Here is a tiny trained network, its code and every weight. The questions are about switching its units off for an input and a class, where a switched-off unit gives its printed mean instead of its output.

import numpy as np


def w(rows, s, z=0):
    codes = np.array(rows[::2]) - 128.0
    scale = np.full(codes.shape[1], s)
    scale[-1] = z or s
    return codes * scale


def f(y):
    return np.maximum(y, 0)


def log_softmax(a):
    a = a - a.max(-1, keepdims=True)
    return a - np.log(np.exp(a).sum(-1, keepdims=True))


def net(x, mask):
    res = np.array(x, float).reshape(1, 6) / 4 @ E
    y = f(res @ A[0][:, :-1].T + A[0][:, -1])
    res = res + np.where(mask, y, B[0][:, -1]) @ B[0][:, :-1]
    return log_softmax(res[-1] @ U[:, :-1].T + U[:, -1])


A, B = {}, {}
E = w([
[165,132,246,119,102,42,47],'x0',
[244,118,201,173,208,161,250],'x1',
[178,66,163,176,34,202,192],'x2',
[94,140,177,170,1,103,198],'x3',
[142,233,166,194,57,252,49],'x4',
[129,33,206,161,235,134,38],'x5',
],0.0081)
A[0] = w([
[13,60,62,124,79,121,195,242],'neuron 0',
[111,180,128,174,96,193,117,175],'neuron 1',
[143,142,174,120,68,49,203,145],'neuron 2',
[238,60,128,172,171,164,198,170],'neuron 3',
[133,145,98,120,112,122,236,210],'neuron 4',
[143,178,130,147,192,113,98,103],'neuron 5',
[132,74,155,131,195,61,27,230],'neuron 6',
[145,177,158,105,131,170,102,130],'neuron 7',
[157,208,163,164,140,139,97,64],'neuron 8',
[83,195,148,135,149,254,107,164],'neuron 9',
[157,145,161,136,90,194,154,144],'neuron 10',
[187,99,155,57,188,114,81,171],'neuron 11',
[135,126,181,165,38,184,151,228],'neuron 12',
[66,118,39,125,158,124,132,151],'neuron 13',
[127,165,156,179,126,249,60,137],'neuron 14',
[122,155,166,73,170,90,66,143],'neuron 15',
[194,54,132,144,206,144,174,140],'neuron 16',
[77,136,96,100,205,70,62,253],'neuron 17',
],0.0091,0.0041)
B[0] = w([
[126,108,107,67,21,158,174,235],'neuron 0',
[190,127,58,180,88,148,91,216],'neuron 1',
[216,179,235,106,57,81,136,211],'neuron 2',
[218,149,185,85,217,223,205,243],'neuron 3',
[157,199,118,90,97,153,169,217],'neuron 4',
[95,124,90,135,165,146,106,166],'neuron 5',
[84,2,181,112,153,68,46,245],'neuron 6',
[174,153,96,152,171,121,71,173],'neuron 7',
[138,138,108,144,137,125,107,176],'neuron 8',
[123,108,8,197,141,188,110,228],'neuron 9',
[183,165,136,187,149,140,113,197],'neuron 10',
[111,92,131,100,185,130,100,206],'neuron 11',
[229,136,178,164,59,147,91,238],'neuron 12',
[89,111,76,70,108,181,126,194],'neuron 13',
[142,74,92,192,152,141,92,239],'neuron 14',
[113,129,109,153,145,74,52,193],'neuron 15',
[116,99,219,57,224,168,205,223],'neuron 16',
[3,73,75,109,148,36,118,234],'neuron 17',
],0.0078,0.012)
U = w([
[53,107,148,114,161,1,64,78],'0',
[78,137,83,57,46,141,178,61],'1',
[199,218,184,126,43,74,161,249],'2',
[196,114,138,254,102,184,116,183],'3',
[77,135,71,195,205,144,116,97],'4',
[138,44,208,112,236,159,155,51],'5',
[179,179,171,115,195,195,239,153],'6',
[74,65,218,119,57,63,146,82],'7',
],0.0092,0.0014)

Each question gives the input, the list of numbers given to net, and the class t.
The units are the neurons (one row each of A and B). Each row of codes is followed by its name. A weight is (code - 128) times the scale printed after its matrix; where a second scale follows, it is the last column's (A, B and U).
mask holds one flag per neuron, in row order. A switched-off neuron (its flag False) gives its mean, the last column of its row in B, instead of its output. The means were averaged over made-up inputs and are rounded, as every weight is.
A unit's drop is (log p(t) with every unit on - log p(t) with that unit switched off) / (log p(t) with every unit on - log p(t) with every unit switched off).
The circuit of an input: a set's keep is (log p(t) with only the set's units on - log p(t) with every unit switched off) / (log p(t) with every unit on - log p(t) with every unit switched off). Starting from the 12 units with the biggest drops (on a tie, the unit counted first), units are removed one at a time, each time the one whose removal leaves the highest keep (on an exact tie, the one counted first), for as long as the keep stays at least 0.8.
units of the circuit, in order: the units of the circuit, biggest drop first
unit that matters most: the unit with the biggest drop
top k neurons: the k neurons with the biggest drops, biggest first
drop when u is switched off: that unit's drop, to one decimal
input [3,6,-3,7,-6,-4], class 2: unit that matters most -> neuron 2
input [-1,-4,0,-5,3,2], class 0: top 2 neurons -> [neuron 3; neuron 17]
input [5,-3,1,-7,6,-1], class 4: units of the circuit, in order -> [neuron 9; neuron 2; neuron 12]
input [-1,8,4,6,3,-2], class 6: top 2 neurons -> [neuron 3; neuron 4]
input [0,8,6,8,3,-1], class 2: top 3 neurons -> [neuron 12; neuron 2; neuron 4]
input [-7,7,5,1,4,6], class 6: top 2 neurons -> [neuron 3; neuron 16]
input [6,-2,3,-1,-2,-1], class 0: top 2 neurons -> [neuron 0; neuron 3]
input [1,-5,2,1,-3,2], class 0: top 2 neurons -> [neuron 12; neuron 3]
input [-3,4,6,5,3,-5], class 2: top 3 neurons -> [neuron 2; neuron 4; neuron 6]
input [8,4,-4,-8,-8,2], class 0: top 3 neurons -> [neuron 17; neuron 15; neuron 6]
input [-3,-1,-3,5,-1,-8], class 2: top 2 neurons -> [neuron 2; neuron 17]
input [0,-8,6,6,4,-8], class 2: top 2 neurons -> [neuron 2; neuron 0]
input [0,6,5,8,-6,-4], class 2: top 2 neurons -> [neuron 2; neuron 12]
input [0,2,1,2,-5,-6], class 2: units of the circuit, in order -> [neuron 2]
input [0,-2,1,-8,1,4], class 0: drop when neuron 17 is switched off -> 0.1
input [-5,7,6,2,-5,8], class 6: drop when neuron 3 is switched off -> 0.4
input [2,-3,8,8,3,-1], class 2: drop when neuron 1 is switched off -> -0.1
input [1,1,4,5,-7,0], class 2: drop when neuron 2 is switched off -> 0.5
